Below are the code and all the weights of a small trained network. Each question names an input and a class and asks about switching units off, where a switched-off unit gives its printed mean instead of its output.

import numpy as np


def w(rows, s, z=0):
    codes = np.array(rows[::2]) - 128.0
    scale = np.full(codes.shape[1], s)
    scale[-1] = z or s
    return codes * scale


def f(y):
    return np.maximum(y, 0)


def log_softmax(a):
    a = a - a.max(-1, keepdims=True)
    return a - np.log(np.exp(a).sum(-1, keepdims=True))


def net(x, mask):
    res = np.array(x, float).reshape(1, 4) / 4 @ E
    y = f(res @ A[0][:, :-1].T + A[0][:, -1])
    res = res + np.where(mask, y, B[0][:, -1]) @ B[0][:, :-1]
    return log_softmax(res[-1] @ U[:, :-1].T + U[:, -1])


A, B = {}, {}
E = w([
[218,7,210,137,135,112,142,153,150],'x0',
[156,151,187,95,122,240,22,123,87],'x1',
[112,138,138,209,254,90,97,201,47],'x2',
[134,139,137,126,142,128,132,123,136],'x3',
],0.0093)
A[0] = w([
[59,185,52,132,126,114,160,91,139,227],'neuron 1',
[158,156,184,97,119,220,10,143,87,205],'neuron 2',
[34,237,77,128,121,141,111,106,112,250],'neuron 3',
[156,148,168,81,136,228,29,126,105,181],'neuron 4',
[194,74,198,112,126,154,99,151,121,126],'neuron 5',
[157,138,161,60,80,213,102,97,135,143],'neuron 6',
[132,117,112,48,38,150,155,58,195,250],'neuron 7',
[118,137,141,228,242,94,65,215,47,193],'neuron 8',
[89,112,98,195,157,44,192,161,124,195],'neuron 9',
[189,49,161,83,92,130,170,112,168,175],'neuron 10',
[148,126,106,54,43,147,158,49,195,253],'neuron 11',
[140,52,118,156,158,59,212,160,148,191],'neuron 12',
[223,2,208,143,132,122,140,176,152,186],'neuron 13',
],0.0068,0.0051)
B[0] = w([
[91,167,82,107,93,98,174,146,112,221],'neuron 1',
[129,125,123,100,137,221,1,91,92,240],'neuron 2',
[21,199,51,91,103,153,143,141,90,243],'neuron 3',
[120,119,125,124,121,187,62,88,122,226],'neuron 4',
[174,78,135,148,140,123,97,95,110,196],'neuron 5',
[123,123,126,142,99,167,95,74,141,203],'neuron 6',
[125,98,107,91,16,122,148,91,193,250],'neuron 7',
[127,137,124,126,230,128,100,205,65,240],'neuron 8',
[90,149,137,170,133,69,171,167,128,208],'neuron 9',
[170,91,133,159,104,111,136,100,182,208],'neuron 10',
[125,93,129,86,29,125,150,109,174,250],'neuron 11',
[127,109,165,154,144,66,165,174,165,209],'neuron 12',
[194,33,190,170,156,113,112,118,139,246],'neuron 13',
],0.0088,0.011)
U = w([
[93,155,66,56,74,88,254,140,169,253],'0',
[73,159,108,80,75,188,95,82,144,74],'1',
[202,85,170,147,93,72,224,129,225,195],'2',
[214,85,163,164,105,163,88,57,178,19],'3',
[74,215,88,187,163,78,198,179,78,240],'4',
[99,195,95,92,195,191,80,166,66,76],'5',
[152,97,208,213,194,70,182,197,157,130],'6',
[223,83,185,138,189,152,84,148,49,33],'7',
],0.0054,0.0011)

Each question gives the input, the list of numbers given to net, and the class t.
The units are the neurons (one row each of A and B). Each row of codes is followed by its name. A weight is (code - 128) times the scale printed after its matrix; where a second scale follows, it is the last column's (A, B and U).
mask holds one flag per neuron, in row order. A switched-off neuron (its flag False) gives its mean, the last column of its row in B, instead of its output. The means were averaged over made-up inputs and are rounded, as every weight is.
A unit's drop is (log p(t) with every unit on - log p(t) with that unit switched off) / (log p(t) with every unit on - log p(t) with every unit switched off).
The circuit of an input: a set's keep is (log p(t) with only the set's units on - log p(t) with every unit switched off) / (log p(t) with every unit on - log p(t) with every unit switched off). Starting from the 12 units with the biggest drops (on a tie, the unit counted first), units are removed one at a time, each time the one whose removal leaves the highest keep (on an exact tie, the one counted first), for as long as the keep stays at least 0.8.
circuit, biggest first: the units of the circuit, biggest drop first
most important unit: the unit with the biggest drop
k most important neurons: the k neurons with the biggest drops, biggest first
drop of u: that unit's drop, to one decimal
input [-4,1,1,6], class 5: circuit, biggest first : (neuron 7; neuron 11)
input [1,-1,-4,0], class 2: 2 most important neurons : (neuron 3; neuron 2)
input [-8,-8,2,6], class 4: circuit, biggest first : (neuron 7; neuron 9)
input [1,-2,-3,-8], class 2: circuit, biggest first : (neuron 3; neuron 2)
input [-1,-6,5,8], class 4: most important unit : neuron 13
input [-4,-2,0,-2], class 0: 2 most important neurons : (neuron 8; neuron 2)
input [0,4,5,-6], class 5: circuit, biggest first : (neuron 13; neuron 8)
input [1,-2,-5,2], class 2: circuit, biggest first : (neuron 3; neuron 2)
input [2,-4,-6,-3], class 2: 2 most important neurons : (neuron 3; neuron 10)
input [2,-2,1,7], class 6: 2 most important neurons : (neuron 7; neuron 11)
input [-3,8,1,-1], class 5: drop of neuron 11 : 0.3
input [0,0,-6,-1], class 0: drop of neuron 2 : 0.6
input [-3,4,1,7], class 5: drop of neuron 1 : 0.0
input [-1,-5,6,8], class 4: most important unit : neuron 13
